Rows lie near named flat spaces through zero. A row that begins with a name and a colon came from that space; any other row is followed by the name of its block's space that it lies nearest.
zolbil: [-189  -97    7  -49  110 -212  -77   67  381  148   12  -64    9 -101
  -83  100  -77   29 -154  -85   39  -46  -95  -43]
zismun: [ -33 -254  -49 -169 -172  118   87 -129  -47 -407   10  191   -6   55
  250 -250  105  229    8   26 -136  178  161 -384]
pivalurar: [ -78  -69  -32  -96  -24  -10  -72  -13   -2 -100  104  -34   48   18
   16  -56   31  -18  -37   14  -99    7  158 -103]
pivalurar: [-388  -93   77  134   58 -273 -308  297  238  489  166 -580    8 -135
   22  143 -231 -117 -166 -354  -52 -198 -181  507]
zismun: [  16   -7   71  -43  -41   12    0  254    0   65 -105 -179 -131   -9
   56  -35  -25  261  -13 -215   24  -24 -137  257]
zismun: [  40   66   58   17  -22  164  -12 -171  123  -20   17   -2  -42   61
    4   11  -47  -28   39   93   29   74  -82 -105]
nupembifu: [ 250  330  -78 -165  208 -127   54  -83  -81  133  -91  193  185   22
 -405  176  196 -214  -51   45   98  -76  287   38]
nupembifu: [ -52  -94  107   -2   65   53 -211   65  204  143  -83 -394 -293   -8
   15 -297 -120  267   77 -370  348  -22 -283   61]
nupembifu: [ 163  152   13 -182  -44   64 -113   -2   48 -115  132  -90 -260  222
   12 -119 -219  181  132 -105   69   50  -97  -40]
nupembifu: [ 170  159 -133 -108  165 -106  -82  -58  182   -7  -96   -6   40  -21
 -221   94   43  -71  -20   46   24   11  121  -68]
pivalurar: [ 179   26  -17  -54  -68   95   11 -156   56 -157  -90   48 -250  156
   35 -310 -179  188  229 -178  153  214 -150 -182]
pivalurar: [-376  -88   78   82  -71 -289  171  330    2  410   78  -44  302  -93
  144  493  -21  -97 -329 -132 -353 -153  -40  539]
pivalurar: [ -94 -223  -67   84  -63  126   37  -14 -164 -121   -5  -74  105  -29
  269   -9  150   29  -39   77 -113    4   82  -25]
pivalurar: [ -20  -11   26   29    0 -259 -134  162  145  276 -210 -407 -259   31
  164 -184 -281  302   89 -661  167   -2 -358  369]
legpifu: [ 132 -185 -169  -21   27   77  -53 -152  100 -238  -26   45 -121  -25
  128 -186   16  126   74   23  144  132  -26 -294]
zismun: [-153  -79  109 -131   31 -147   14   31    5  -31  -95   48 -115   71
 -140 -371  -45  183   89 -263  189  -14    3 -228]
nupembifu: [ -21   56 -106  -21  189 -328   54  108   87  114 -253   59  280 -210
 -135  299  247  -85 -217   66 -126 -165  190   86]
nupembifu: [  21 -187  190   95 -233  340   97 -136  -71 -309 -158  127 -346   59
  101 -648 -112  300  331 -110  212  281 -244 -349]
legpifu: [-208 -426  -10   38 -249   95  -84  -17 -156 -383  172  -31 -121  -37
  439 -397  -36  191   75  -15 -119   78   17 -286]
zismun: [  16  147  -38 -304   41  -94   76  -51    8   76   70   47   83  286
 -119   76  -45   30  -45 -215  -48   53  176   15]
pivalurar: [-408 -354  143  246 -176  178    8    3 -234 -153  337  116   48  -91
  136 -204   -9 -202   32  319  -84  -49   30 -254]
zismun: [ 246   60 -237  200   39  -14 -149 -218 -207 -244 -100  131  271 -362
 -109   -2  328 -465   30  419 -201    8  438 -141]
zismun: [ 201  242   11  -44   83   46 -137 -221   78  -40 -140  -46  -79   37
 -282 -220  -16 -105  176  -33  140   80   81 -162]
zolbil: [   7   73   64   45  -83   21 -135  -74 -244  -97   75  -10   88 -120
  -11 -116  133 -194   24  126 -115  -97  230  -25]
zismun: [  87 -153  -68    9 -266   -9  120  -29 -164 -207 -117  117   81 -115
  474   13  123  179  -72  -84 -307  119   51  105]
legpifu: [ 271  347   66 -349  -19  120   88   20  147  -22  259  250  -71  215
 -131  382  -67  102 -130  199  -39   -1  -12   40]
zolbil: [ -26  151  -33 -150   -6 -252  -21  110   99  222  128 -120   14  170
   87  280 -219   41 -106 -256 -145  -57  -70  314]
nupembifu: [ 502  486 -173 -129  191 -188  176 -138  -76   61 -224  476  303 -121
 -438  412  304 -317 -101  261  -57  -22  357   79]
pivalurar: [-151 -247   52  162  -48   42  140  -35 -220 -136 -113  151   42  -92
  175 -185  156   64   39  100   64  -53  -17 -212]
pivalurar: [ -19  -54  -20  122  -69  221  132  -86   31  -22   75  130  110    2
   21  166   11 -163  -24  250 -135  145   -6  -15]
zolbil: [ -32   -7   65  155  -92  147  -26   52  -86  171   -3 -302 -126  115
  182  -53 -175   60  113 -233   35   49 -242  315]
nupembifu: [-286 -156   81 -154  -43 -103  -54  127   18   63  418  -19 -124  192
   68  -65 -248   91  -47 -151   76  -90  -85  -60]
zolbil: [ -99  132  -19  -38  174 -217 -169   85  172  249  -30 -239   66  -17
 -327   31  -71 -178  -28 -169   16  -71   95  142]
pivalurar: [ -89  212  245   35  -11 -271  -73  473   75  361 -332 -440 -140  -95
   -4   78 -118  305  -53 -445  -59 -224 -300  635]
zolbil: [ -39   45  -49 -151   50  -89  -38   90  197  187  210  -42   46   64
 -113  234 -109  -64 -148  -92  -46   15   23  171]
zismun: [ -85 -152  -32  183   40   32  -77  114  -80  -55   23  -48   55 -227
  -20  -16  130 -124  -29  226   -8 -101   57  -19]
zolbil: [ -27  122   18 -153   64  -38 -150   51  114  253   23 -310   49   65
 -163   39  -17  -45  -78 -306   -5    2  105  271]
nupembifu: [ 101  130  -93    7   -6 -121  162  -49  -58   27 -113  234  316 -116
    5  375  204 -191 -171  191 -294  -10  213  126]
nupembifu: [-110 -188  -73  191   59 -174 -108   65 -148   56 -230 -224  160 -297
  176  -55  253  -40  -84  -94  -33 -170  105  131]
legpifu: [ 242  178 -134 -112   88 -169  -82  -15  131   63 -100  -46   28  -62
  -24  190   36   14  -82  -93  -24  -19   48  153]
pivalurar: [ -66 -312  -75   -4 -103   50  -12  -90 -267 -356   -4   44  -96   38
  255 -469   60  175  162  -77   61   65  105 -353]
legpifu: [-180 -169    0   29   36  235  203  100   85   63  231   98   67  137
   22  306  -24  -13 -126  271   -3   25 -115  -19]
legpifu: [  96  199   34  -29   -1  -59  276  261  -81  370 -117  103  228  -38
  -98  501  130  -35 -229  -95 -160  -32    8  604]
zolbil: [  43  277  -28 -139  103   -8 -136 -148  144 -103  267  162  142   41
 -409  183  -10 -394  -36  441 -159  -34  315 -270]
zolbil: [-164 -434   57   49   64  129  118   88   76 -167 -217  -31 -304   35
  194 -420    8  524  119 -153  435   18 -352 -362]
nupembifu: [   5  -11   22 -137   50  135 -279 -133  130  -51   84 -295 -158   79
  -99 -321  -43   48   93 -171  189   48   60 -171]
zismun: [ 549  231 -339 -233  393  195 -315 -466  511   36  -41 -238 -224  187
 -365  -90  -73  -53  157 -137  559  249   -7 -280]
legpifu: [  16  -65   56  -63   10 -130  182  147  222  129 -285  126  -38 -123
  -30   36   44  278 -113 -248   88   71 -179  120]
zismun: [ 142   -4  -73  -93  105   -2 -145 -130  297 -106 -122   14   29 -229
 -126  -11  191    1 -104  104   61   37  119 -208]
legpifu: [-193 -139    0   56  -38  -91  105   51 -318  -39  101  148  132   22
   33  -85   63 -113   11   43  -62  -84  160  -66]
zolbil: [ -26  -85  -28  138  -69  173 -129 -150   61  -26  172  -60   23  -94
   22  -42  -36 -231   24  136  -49  111   28  -46]
nupembifu: [  43  -19  208  118 -115   80  378  100 -114  -29 -281  375  -80  -67
   94    4   80  273   23   73   94    6 -288    3]
legpifu: [ 163   62 -219  -49  213  -52 -136  -14   43 -112   15   46  108 -132
 -334   39  166 -239  -14  255   33  -24  307 -164]
pivalurar: [-140   39   24 -163  -91   39 -151  222   95   34  331 -320  -68  205
  120  187 -229   80  -86  -56 -253  -36  -23  239]
legpifu: [ -89   -2 -106   94  249 -143 -221 -134  266  181 -113 -269   95 -109
 -218  -11   20 -234  -13  -52  126  -47   60  -75]
legpifu: [-129   -7  179  111 -102 -165  229  334 -313  218 -109   82   58  -85
  160  152   65  143 -104 -141  -62 -213 -147  419]
nupembifu: [-263  -22  -41  -79  146 -311  -49  294   57  244  247 -135  104   63
  -32  346 -104  -55 -207  -25  -76 -269    7  211]
zismun: [ 394  398  -10  -15  165  -40    1  -21  279  142 -373  -11 -173   -2
 -382   31 -102   52  147 -116  208  111 -192  130]
nupembifu: [-428 -143  134  -67 -203 -164 -152  329  162  213  313 -393   29   20
  315  227 -243   99 -247 -259 -399 -101 -105  432]
zolbil: [ 232  179 -110 -120  191 -280   -5  -41   -4  120 -328   40   87 -100
 -205  -10  190   17  -30 -242  153  -63  156   73]
legpifu: [   0 -155    0   95   46 -167  -14   24   52  154 -330  -75    8 -278
   44 -177  158  121  -49 -338  184   -8  -72  121]
zolbil: [ -71  161   19   75  203 -234   58   14  101  414 -177   73  312 -202
 -454  227  166 -371 -155  -48   26  -76  171  220]
zolbil: [ 299  372 -105 -134   62 -122   42   45  177  130  -21   85   63   54
 -170  436  -79  -87  -90   51 -164   40   18  279]
zolbil: [-316 -142  174  -73 -190  284   16   40   57  -86  402  -91  -71  263
  208   53 -203   86  -42  142 -179   38 -109  -93]
legpifu: [ 203   75 -195  -64  -61 -333 -105  -46 -232 -119 -140   87  234 -267
   76  -11  244 -152  -81 -104 -282  -34  418  126]
pivalurar: [-210  -81   99    2  -41   55  -22 -103  -41 -139   36   11   18   69
  -35 -228   -4  -43   78   79  -42    6   96 -294]
zismun: [  33  155  -25   74   89 -201 -115  124  148  246 -211 -255   41 -126
 -149  101  -45  -81  -25 -203  -63  -33  -34  334]
zismun: [-206 -244   31  164  -64   61  -28   71 -132 -137   29  -46  -10 -100
   99 -207   32  -13   58  106  -34  -28    9 -130]
pivalurar: [  40 -162   78  201  -41   20   -4   79   43  -20 -278  -69 -279 -169
  104 -350  -68  269  165 -212  270   56 -346    0]
zismun: [ 449  450  -22  -36  223   13  139 -165   46  -50 -125  533   26  -70
 -567  195  139 -248   68  477  226  -29   90 -242]
legpifu: [ -31   96  -26  -20   10 -214 -135   68   44   61   25 -160   55  -48
   99  172  -41  -33  -90  -32 -172 -142   29  157]
legpifu: [ 207  235  131   25  -58   65   92  -61  -51  -62 -225  181  -85  -31
 -160 -117   20   34  136   42   42   63  -53  -28]
zolbil: [-167 -309   31   63 -172  539 -112 -446  213 -389  396   19 -126  154
  259 -232 -137  -72  114  400   -5  261  -74 -641]
pivalurar: [ 204  117  -37   21  -34  254   95 -181 -173 -162   47  149  -28  164
   20    5   12  -61  139  226   26   88   24 -134]
nupembifu: [ 209  102   -2 -218  111  274  -69 -275  288 -231  104  113 -161  146
 -117  -16   21  111   28  280  237   66  -29 -472]
[ 330  266 -106  -76  296 -102 -227 -239  200   75 -305 -151  -77  -68
 -347 -163  102  -56  112 -145  363  -22   69 -136]
pivalurar
[-108    5  -39  -54  -76 -125  -55  106  142   31  263  -66  -35  112
  142  215 -267   -5  -68   -4 -217   -3  -95  118]
zolbil
[ 256  168   -6 -141   77  -17 -101   17  125   60   73  -68 -284  116
   15   28 -166  221   48 -145  289  -57 -247   68]
nupembifu
[  39  413  156  -34  102 -217 -352  117  287  393  -35 -383  -79 -114
 -469    3 -194 -214   11 -282   29  -90  -23  388]
pivalurar
[  27  -73   35 -108  -94  173   50 -205   11 -320   41  267   -4   10
  -18 -201  102   29   41  209  -29  134  151 -430]
pivalurar
[ 105   47  -54   97  -64  -72  152   83 -267   91 -208   37   98  -33
   57   18   71  -19   43 -180  -99   49   46  308]
legpifu
[ 303  250   -6   -3  -13  232   71 -124  102   83   13   46  -41   92
   15  302  -41  -23   -8  128   19   97 -153  174]
pivalurar
[-231 -158  166   62  -80   50  147  196  124  100  -16  -46  -90   35
  198  103 -107  259  -83  -54   -8  -33 -324  111]
zolbil
[-157 -175   86  347 -256  310   82  -13 -478 -274  206   48   28   12
  430  -19   16 -116  122  461 -244  -80  -51  -66]
legpifu
[-286 -206  269   49 -214  479   13  -31  -58 -247  404  -50 -305  312
  255 -242 -266  196  168  249   76   31 -302 -339]
zismun
[-610 -608  216  143 -419  347 -113   88 -352 -382  613 -154 -122   80
  636 -380 -130  113   34  205 -237  -63  -44 -283]
pivalurar
[ 116  -40  -51   45   95   70  -95  -92  100  -19 -140 -153 -172    3
   17 -190  -27  126  120 -118  265   41 -151  -97]
nupembifu
[  31  176 -149 -172  112 -410  -20   17  111  358 -250 -224  242   41
  -66  210   24  -49 -150 -538 -163   15  184  420]
nupembifu
[ 279  162 -122 -186   49  106   90 -273   56 -337  -20  344  -26  171
 -155  -42   28   -7  120  277   19  160  159 -458]
nupembifu
[ 113  -10  -75   77    7  278   -1 -179   62 -195  137   86  -59   75
   37   61  -41  -90   84  369   28   97  -55 -250]
nupembifu

Each name stands for a flat space through zero: a line, a plane or more. A row that begins with a name and a colon came from that space; any other row is followed by the name of the space it lies nearest, among the names in its block.
pib-vebot: [-128   -1  240   25  411  176  137  271   58   78  132  150    4  159
  167 -179  285 -302  148  296   83  217  127  250]
pib-vebot: [ 129   -3  114  163  -68 -123 -160 -112   75   90   91  -10   -2  156
 -128   77  183   20   66   10   14  -94 -193   43]
labun-vog: [-127   -2 -222 -146  -25  -43   93  -91  314  -44  -56 -285 -128 -240
 -240  -92    6  351 -100 -205 -259 -349 -163 -298]
pib-vebot: [ 310 -124  315  514  263  -82  -32 -434  191  291  314 -139   59  281
 -442   33  339 -167 -103  208  -73    0 -287   54]
dipev-ros: [-193  -56 -106 -356  200   91  422   29 -198 -155   59   53  -80 -253
  -59  -95 -302  -58    1  -95 -139   69  195 -140]
dipev-ros: [  73  -33  121  213 -149 -213 -216    9  185  144  242   62   47  274
   -5   63  326  -78  165  123   98   50 -267  154]
pib-vebot: [  31   50   57   26  -99  -76 -151  -23  -12    3  156  168  102  127
   76  -13   91 -138  136   85   94  176   -2   81]
pib-vebot: [ 225   58  -25   87 -441  -94 -340 -157 -106  -62  -44   21  141  148
  154  165 -220   79   49  -15  102  111   12   42]
dipev-ros: [  94 -151  -81  182   97  -92 -136 -410   56 -111  190   65   80  111
 -267  -38  -62   83   -1  218  -30   40 -118   77]
labun-vog: [  46   46   73   -8 -204 -188 -167  -78   58   15  298  166   91  182
   -1   15  134 -111  253   49   43  147 -131   45]
labun-vog: [-253 -223  -43 -184  294  -64  267   67  158  -87  200  -93 -200  -31
  -78 -152   74  156  -15   78 -113  -75  -66   44]
labun-vog: [ 141 -217  162  345  378 -110  151 -392  178  199  262 -198  -83   85
 -542  -11  269  -12 -203   95 -153 -169 -295  -37]
dipev-ros: [ -36  199  235  -27  129  206  156   33  412  253   37 -152   19   96
   76 -120  327   16  -27  -20 -171   74  -71 -210]
pova-nefin: [  95   37  240  -13  165  143  144   15  -92   43   58    5   -7  111
  -13    7  -40 -158  152   72  -63   63   77   60]
pib-vebot: [ 224   62  416  241  368  216  256 -215  154  303  177 -169   50  167
 -257  -42  205 -263  -16  117 -198   83  -53  -87]
pova-nefin: [ 358  137  155  355  -47  158 -359 -297    0   71 -229  -84  151  168
  -44   81   -8   52 -109   88   41  -40   36   33]
dipev-ros: [  15 -125 -117   34 -142 -177 -141  -38 -126  -84  -60   -8  -68  -16
   -7  105  -78  160 -113  -67  101 -113  -53   70]
pib-vebot: [  76    7 -472   15 -937 -448 -790 -282   83 -305   25  242  218  181
  216  199 -240  461  173  -12  223   79 -258   62]
pib-vebot: [-107   71   28 -173  298  252  304  282 -117  -12 -278 -135 -157 -272
  -40  -74  -71  -49  -26 -144 -120 -254  196  -84]
dipev-ros: [ -29   95    7 -111  -11  141  118  144  112   23  -79 -193  -16 -108
   71  -73  -64   -4   29  -67 -128  -49  103 -114]
pib-vebot: [ 203  134  124  144 -193   30 -230 -145  100   76   33  -28  149  177
   59   37   33  -36   79   57    5  111  -21   -9]
pova-nefin: [ 238  -53   18  239 -262 -227 -376 -445   90   10   96   -7   65  243
 -149  149   53  261  -76   15   41  -41 -264    3]
dipev-ros: [ -61  150  -40 -135  246  408  146  178   92 -100 -251 -217   24 -224
   93 -240 -196  -43   27   70 -175  -57  352  -75]
dipev-ros: [ -46   19   -7  -16    2  -68   96   31  -82   94   -5   68  -25  -98
  -56   47  102  -84 -113 -148   38  -10  -41  -99]
pova-nefin: [ 183  112  116  249 -296 -133 -515 -203  163  100   49   97  167  314
  174   59  281   87  -56   86  194  165 -120   79]
labun-vog: [ 240  397  325   99  159  614   38  111  224  178 -369 -297  139   52
  159 -104  -33 -115  114   74 -218  -17  264 -125]
pova-nefin: [  -2  111  -58 -157 -323  -91 -193  -13  -78  -69  -93   99   19    9
  190   87  -62  166  -10 -178   84   30   17  -82]
pova-nefin: [  27  140 -195 -268 -600 -113 -137   61 -147 -108 -173  -55   28 -151
  244  161 -341  186  -11 -349   17  -10   84 -213]
labun-vog: [ -72  -43 -147 -139 -225 -127   81  114 -123  -34   -2  -23  -30 -144
   86   74 -162   -3  -60 -168   31   25   33  -76]
pib-vebot: [ 157  188  259    8   34  194   18   52 -108   76   18   55  114  101
   92  -10  -27 -297  202   57  -14  166  175   28]
dipev-ros: [ 183  -74  -66  209 -410 -386 -161 -445  164  147  344  -29  117  130
 -272  173   78   64  -73 -102  -37   75 -394 -182]
pova-nefin: [-148   77 -185 -287 -252  -48    8  177 -106  -98 -197   11  -71 -206
  195   46 -142  172  -83 -279   34  -75   88 -151]
dipev-ros: [-198  152  118 -356  146  261  340  349  -40   16  -92   24  -62 -100
  298 -104  -43 -106   71  -90  -66  140  251  -92]
labun-vog: [  98 -168  -44  236   40 -257 -154 -325 -190  -44  197  339   47  149
 -333  141   64  -59   80  124  132   -4 -265  163]
labun-vog: [  82  148 -169  -21 -769 -229 -378  -77  117   51  -64   11  160   90
  335  205  -63  243 -102 -229  131  173 -135 -179]
pova-nefin: [-100   82 -167  -64  101  150  100   63  179  -19 -203 -179  -39 -256
 -116 -118  -19  117  -71  -96 -164 -235   26 -190]
dipev-ros: [-240  -10 -224 -245   -7  -38 -114  133 -137 -221 -264  182 -125 -148
  176  -23  -29  305 -127 -128  142 -136   85   23]
labun-vog: [ 124  -56  -50   65  103  210  -76   63 -125 -201 -231 -207  -13  -58
   17  -45 -362   37   80  164  -48 -156  248  186]
pova-nefin: [  98 -256   76  357  283 -197   86 -388   67  187  257  -79  -35   66
 -416   22  254  -45 -348   82   -4  -15 -244   -6]
pib-vebot: [ -61  -39  -73 -175  -45  -87  -27  -25 -306 -168    7  221  -17  -56
   74   31 -164   -5  -10  -62  119   91  132   48]
labun-vog: [-115 -269  -55   50  135 -290   87  -92  -66  -25  368  179  -50   59
 -179  -12  127 -113   -7  125   91  107 -159  148]
pova-nefin: [ 114   37  739  184  720  339  471  179  -79  380  342   80   31  325
   27 -129  390 -741  151  342   -8  416  193  235]
pova-nefin: [ 297  131  179  325 -379  -87 -315 -264  311  255  167  -92  225  337
   53  118  197  -17   24   71   10  206 -235  -60]
pova-nefin: [-183  -68 -216  -11  120  -84  -98  -25  228  -89  -38  -36  -86 -124
 -136 -143  189  244 -104    9  -25 -230 -118  -30]
labun-vog: [-216  120   -5 -237  139  240   71  323  126  -69 -160  -37  -35  -81
  334 -203   40   42   13   43   -7   65  252   10]
pib-vebot: [  18  -31 -280  -80 -198  -93  -60 -117 -239 -182 -113   21   28 -244
  -97   59 -342   60  -86 -152   11  -80   95 -100]
dipev-ros: [ -33   86   95 -199   69   61  346  -14 -284   37  142  302   58  -51
  -63   67 -138 -312  171  -94  -41  232   56 -119]
labun-vog: [  -7   98   46 -112 -124  132   81  231 -144   36 -186  -25   15  -47
  307   62 -144  -69  -60 -102   64  126  201  -24]
labun-vog: [-147   34 -156 -234  -14   52  208  217  -34  -84  -41  -79  -46 -265
    5  -82 -172  -72   84 -119 -108  -76  129 -114]
pib-vebot: [ -63  229    1 -180  -37  351  226  364  149   60 -275 -237   16 -174
  234  -74 -153  -50  104  -95 -175  -37  200 -166]
dipev-ros: [  14  240  155  -76  -88  200   55  186  329  183 -165 -268  -30   14
  144  -28  161  114   46 -145 -171 -125  -36 -203]
pova-nefin: [-175  -90   88  -84  197  -63   88  159 -131    0   98  259  -79   88
  139  -21  195  -89  -13   70  171  144   18  170]
[  24  -66  -91   55  -65  -18    5 -101  -14  -46  107   55  110   34
   13    4 -159  -72   25  126   14  189   17   41]
pib-vebot
[  77  193  335   36  555  471  425  142  -15  230 -237 -228  -71 -168
 -172 -116  105 -277  -74  -63 -225 -167  214 -160]
labun-vog
[-452 -154 -531 -380  -37   22  128  367  -14 -360 -192   51  -87 -325
  314 -156 -346  247  -51   29   54   14  212   59]
labun-vog
[ 235  190  134  169 -146  199  -80   81   98  187 -357 -356    1  -31
   42  111  -13   71 -106 -167  -93 -238   23 -136]
dipev-ros
[  -6   38 -181   87  -20   71 -190   87  123  -77 -288 -158  -29 -140
  -43  -46   -8  184  -35  -10  -22 -307    2    8]
pib-vebot
[-237   77  -77 -388   12  147  217  454 -180 -127 -202    2 -111 -238
  318  -75 -184  -41   51 -149   15   -4  308  -18]
dipev-ros
[  83  153  -50   16 -142  129 -282   23  -19 -137 -143  109  143   61
  146  -28 -132   -6  224  123   53   41  125  102]
pib-vebot
[ 171   88  -36   90 -356 -143 -305 -175 -120   20 -170   50   40   38
    6  208  -24  176 -117 -208  108 -100 -108  -85]
labun-vog
[  72  -94  332  200  443  -42  238  -65  -59  242  281   -1  -73   67
 -320  -45  361 -367  -60   66  -20    0  -73   58]
pib-vebot
[ -15   50  125    4  142  -85  108 -116   83  160  129   16  -68  -36
 -262  -18  309  -44  -60 -152  -82 -121 -172 -174]
labun-vog
[ 132  358  411   -4  -47  403   34  274  277  272 -205 -183   70  235
  379    2  176  -61  169    2 -102  104   88  -72]
dipev-ros
[-119  -28  -47  -17  260   53   66   90  -84  -41 -100   88  -69 -128
  -68  -81   92  -40  -75   11   46 -102   68   45]
dipev-ros
